Below is a small trained network, with its code and all its weights. Each question gives an input and a class and asks what happens when units are switched off, that is, made to give their printed mean instead of their output.

import numpy as np


def w(rows, s, z=0):
    codes = np.array(rows[::2]) - 128.0
    scale = np.full(codes.shape[1], s)
    scale[-1] = z or s
    return codes * scale


def f(y):
    return y / 2 * (1 + np.tanh(0.7978845608 * (y + 0.044715 * y**3)))


def log_softmax(a):
    a = a - a.max(-1, keepdims=True)
    return a - np.log(np.exp(a).sum(-1, keepdims=True))


def net(x, mask):
    res = np.array(x, float).reshape(1, 7) / 4 @ E
    y = f(res @ A[0][:, :-1].T + A[0][:, -1])
    res = res + np.where(mask, y, B[0][:, -1]) @ B[0][:, :-1]
    return log_softmax(res[-1] @ U[:, :-1].T + U[:, -1])


A, B = {}, {}
E = w([
[121,152,151,146,202,148,111,72,133,174,2],'x0',
[137,196,60,158,143,49,92,136,62,75,112],'x1',
[150,118,116,123,135,146,106,175,145,110,111],'x2',
[141,116,128,143,157,121,115,137,122,132,147],'x3',
[111,111,81,41,149,35,67,116,147,190,146],'x4',
[35,72,96,206,121,68,149,184,153,147,91],'x5',
[28,130,219,98,146,148,68,159,71,97,130],'x6',
],0.013)
A[0] = w([
[77,177,169,94,100,127,115,138,139,105,112,99],'neuron 1',
[140,162,162,158,188,146,101,80,124,188,29,59],'neuron 2',
[216,151,131,46,143,188,82,54,77,101,134,55],'neuron 3',
[165,154,155,202,119,157,160,150,106,116,121,1],'neuron 4',
[179,89,81,110,117,132,198,96,175,186,117,104],'neuron 5',
[56,129,192,130,168,135,110,130,114,85,159,76],'neuron 6',
[146,145,125,191,109,162,151,152,72,69,115,66],'neuron 7',
[114,70,195,142,121,183,164,156,197,154,152,52],'neuron 8',
[244,106,66,179,139,103,221,89,193,114,124,143],'neuron 9',
[125,147,165,247,126,230,201,117,115,90,147,70],'neuron 10',
[77,69,91,173,135,103,155,154,165,142,109,149],'neuron 11',
[127,114,152,139,152,88,169,98,124,120,166,57],'neuron 12',
[118,120,125,119,88,133,163,176,85,75,225,100],'neuron 13',
[27,122,108,204,144,102,141,190,167,156,114,84],'neuron 14',
[110,137,95,103,66,129,128,149,126,114,189,100],'neuron 15',
[129,110,137,114,58,79,123,167,132,118,237,69],'neuron 16',
[33,137,184,107,151,159,69,145,58,87,153,119],'neuron 17',
[94,94,197,121,116,151,67,131,123,137,142,136],'neuron 18',
[115,37,160,45,157,131,139,124,189,206,166,54],'neuron 19',
[80,108,99,174,122,122,145,167,124,151,101,109],'neuron 20',
[81,108,182,94,113,126,71,139,78,94,96,109],'neuron 21',
[99,172,41,79,151,80,103,119,127,80,113,47],'neuron 22',
[98,145,147,117,173,141,121,109,106,153,88,108],'neuron 23',
[160,181,107,161,150,63,123,142,63,65,105,27],'neuron 24',
[128,148,130,132,198,141,95,89,126,174,17,68],'neuron 25',
[168,67,180,127,102,170,148,121,183,165,101,24],'neuron 26',
[72,113,111,163,114,90,170,173,116,165,55,68],'neuron 27',
[154,186,139,91,113,147,126,131,132,127,125,59],'neuron 28',
[108,108,71,16,130,63,43,123,164,223,141,47],'neuron 29',
[124,223,57,195,96,99,55,132,59,81,115,39],'neuron 30',
[204,154,153,78,141,154,144,117,98,189,148,41],'neuron 31',
[92,102,128,155,121,80,151,185,163,124,124,72],'neuron 32',
[198,243,171,61,171,176,96,115,106,113,168,90],'neuron 33',
[199,126,55,154,91,99,175,74,158,152,104,101],'neuron 34',
],0.011,0.0033)
B[0] = w([
[145,110,125,116,100,109,98,161,128,124,143,162],'neuron 1',
[187,186,125,49,165,131,217,187,223,129,138,207],'neuron 2',
[146,61,66,186,125,128,157,46,137,82,122,227],'neuron 3',
[94,166,192,185,162,82,107,140,88,86,62,175],'neuron 4',
[157,128,120,133,117,157,71,178,98,167,112,203],'neuron 5',
[161,123,129,154,77,107,95,145,112,175,123,183],'neuron 6',
[94,165,192,152,160,113,129,115,82,107,80,188],'neuron 7',
[60,194,106,84,137,174,97,76,149,171,169,201],'neuron 8',
[175,108,96,150,76,108,52,204,98,209,94,249],'neuron 9',
[92,206,183,144,168,83,108,124,46,55,85,230],'neuron 10',
[148,67,118,146,110,163,159,65,97,104,140,198],'neuron 11',
[159,133,118,116,134,133,115,126,128,112,126,135],'neuron 12',
[181,133,135,60,175,116,199,159,229,106,111,209],'neuron 13',
[162,46,95,174,126,124,139,70,144,90,162,211],'neuron 14',
[163,134,139,72,178,117,183,158,167,119,114,183],'neuron 15',
[158,129,157,73,168,103,230,160,198,139,110,213],'neuron 16',
[218,99,94,167,64,100,47,201,107,223,110,218],'neuron 17',
[117,150,95,139,89,119,81,176,144,170,129,181],'neuron 18',
[44,199,145,73,140,190,98,84,106,147,163,210],'neuron 19',
[105,67,130,155,80,119,176,65,139,104,142,178],'neuron 20',
[174,107,103,172,87,103,101,143,113,199,95,190],'neuron 21',
[79,211,146,97,132,157,96,94,108,132,161,192],'neuron 22',
[171,127,124,90,101,125,159,162,127,119,144,167],'neuron 23',
[52,179,104,82,128,201,92,130,135,161,203,202],'neuron 24',
[174,119,163,54,204,102,211,189,168,112,156,207],'neuron 25',
[61,162,124,98,129,161,112,121,129,135,218,187],'neuron 26',
[120,70,55,165,120,140,166,78,150,110,108,192],'neuron 27',
[112,117,119,160,121,84,121,83,172,133,150,157],'neuron 28',
[81,205,254,203,123,34,100,128,55,7,30,236],'neuron 29',
[63,189,107,66,161,226,95,83,125,196,211,224],'neuron 30',
[99,72,102,161,133,122,139,96,120,126,149,182],'neuron 31',
[154,84,131,143,156,118,123,85,133,110,165,180],'neuron 32',
[95,36,59,196,84,95,166,52,170,93,136,229],'neuron 33',
[173,100,117,154,76,108,77,183,132,176,115,215],'neuron 34',
],0.0089,0.02)
U = w([
[196,100,106,140,50,108,64,208,109,220,112,148],'0',
[128,26,85,159,101,119,183,8,145,88,146,89],'1',
[190,146,151,46,178,111,251,197,204,127,130,71],'2',
[86,190,210,147,132,84,107,121,58,46,71,254],'3',
[43,187,120,66,122,203,95,78,125,194,204,90],'4',
],0.011,0.00081)

Each question gives the input, the list of numbers given to net, and the class t.
The units are the neurons (one row each of A and B). Each row of codes is followed by its name. A weight is (code - 128) times the scale printed after its matrix; where a second scale follows, it is the last column's (A, B and U).
mask holds one flag per neuron, in row order. A switched-off neuron (its flag False) gives its mean, the last column of its row in B, instead of its output. The means were averaged over made-up inputs and are rounded, as every weight is.
A unit's drop is (log p(t) with every unit on - log p(t) with that unit switched off) / (log p(t) with every unit on - log p(t) with every unit switched off).
The circuit of an input: a set's keep is (log p(t) with only the set's units on - log p(t) with every unit switched off) / (log p(t) with every unit on - log p(t) with every unit switched off). Starting from the 12 units with the biggest drops (on a tie, the unit counted first), units are removed one at a time, each time the one whose removal leaves the highest keep (on an exact tie, the one counted first), for as long as the keep stays at least 0.8.
circuit, biggest first: the units of the circuit, biggest drop first
top k neurons: the k neurons with the biggest drops, biggest first
drop when u is switched off: that unit's drop, to one decimal
input [-6,-6,7,-5,-6,-8,7], class 1: circuit, biggest first : neuron 33
input [7,4,-7,-2,-7,0,2], class 2: top 2 neurons : neuron 2; neuron 25
input [6,8,-1,8,-3,-4,4], class 4: top 2 neurons : neuron 30; neuron 24
input [6,-2,-8,7,7,-8,-1], class 1: top 2 neurons : neuron 3; neuron 33
input [3,-4,2,-1,-8,1,-8], class 0: top 4 neurons : neuron 9; neuron 29; neuron 34; neuron 5
input [-4,-6,8,8,-6,-5,6], class 0: top 3 neurons : neuron 17; neuron 29; neuron 30
input [-8,-2,-6,1,-6,-6,-2], class 2: top 2 neurons : neuron 13; neuron 16
input [-1,-6,-2,2,8,-8,-5], class 1: top 3 neurons : neuron 3; neuron 33; neuron 31
input [-6,3,-5,-2,7,-6,5], class 3: top 3 neurons : neuron 29; neuron 2; neuron 14
input [7,7,2,1,3,2,-3], class 2: top 2 neurons : neuron 25; neuron 2
input [-2,-7,8,-5,-8,-7,8], class 0: top 2 neurons : neuron 17; neuron 29
input [4,-3,4,4,4,6,-5], class 1: top 2 neurons : neuron 11; neuron 17
input [7,2,5,1,5,-7,-6], class 1: top 3 neurons : neuron 3; neuron 33; neuron 31
input [4,6,4,4,-2,4,8], class 0: circuit, biggest first : neuron 17
input [-8,-3,-7,1,-3,-8,4], class 1: top 4 neurons : neuron 33; neuron 3; neuron 2; neuron 25
input [0,-8,-3,4,5,3,-8], class 0: top 2 neurons : neuron 9; neuron 34
input [7,-1,-3,-6,4,-4,5], class 2: drop when neuron 25 is switched off : 0.7
input [-6,2,-3,0,1,-4,4], class 2: drop when neuron 13 is switched off : 0.3
input [-5,1,-7,6,4,-7,8], class 0: drop when neuron 17 is switched off : 2.1
input [4,2,-7,-7,8,-1,-1], class 3: circuit, biggest first : neuron 29
input [3,-8,7,-1,6,3,2], class 4: drop when neuron 8 is switched off : 0.3
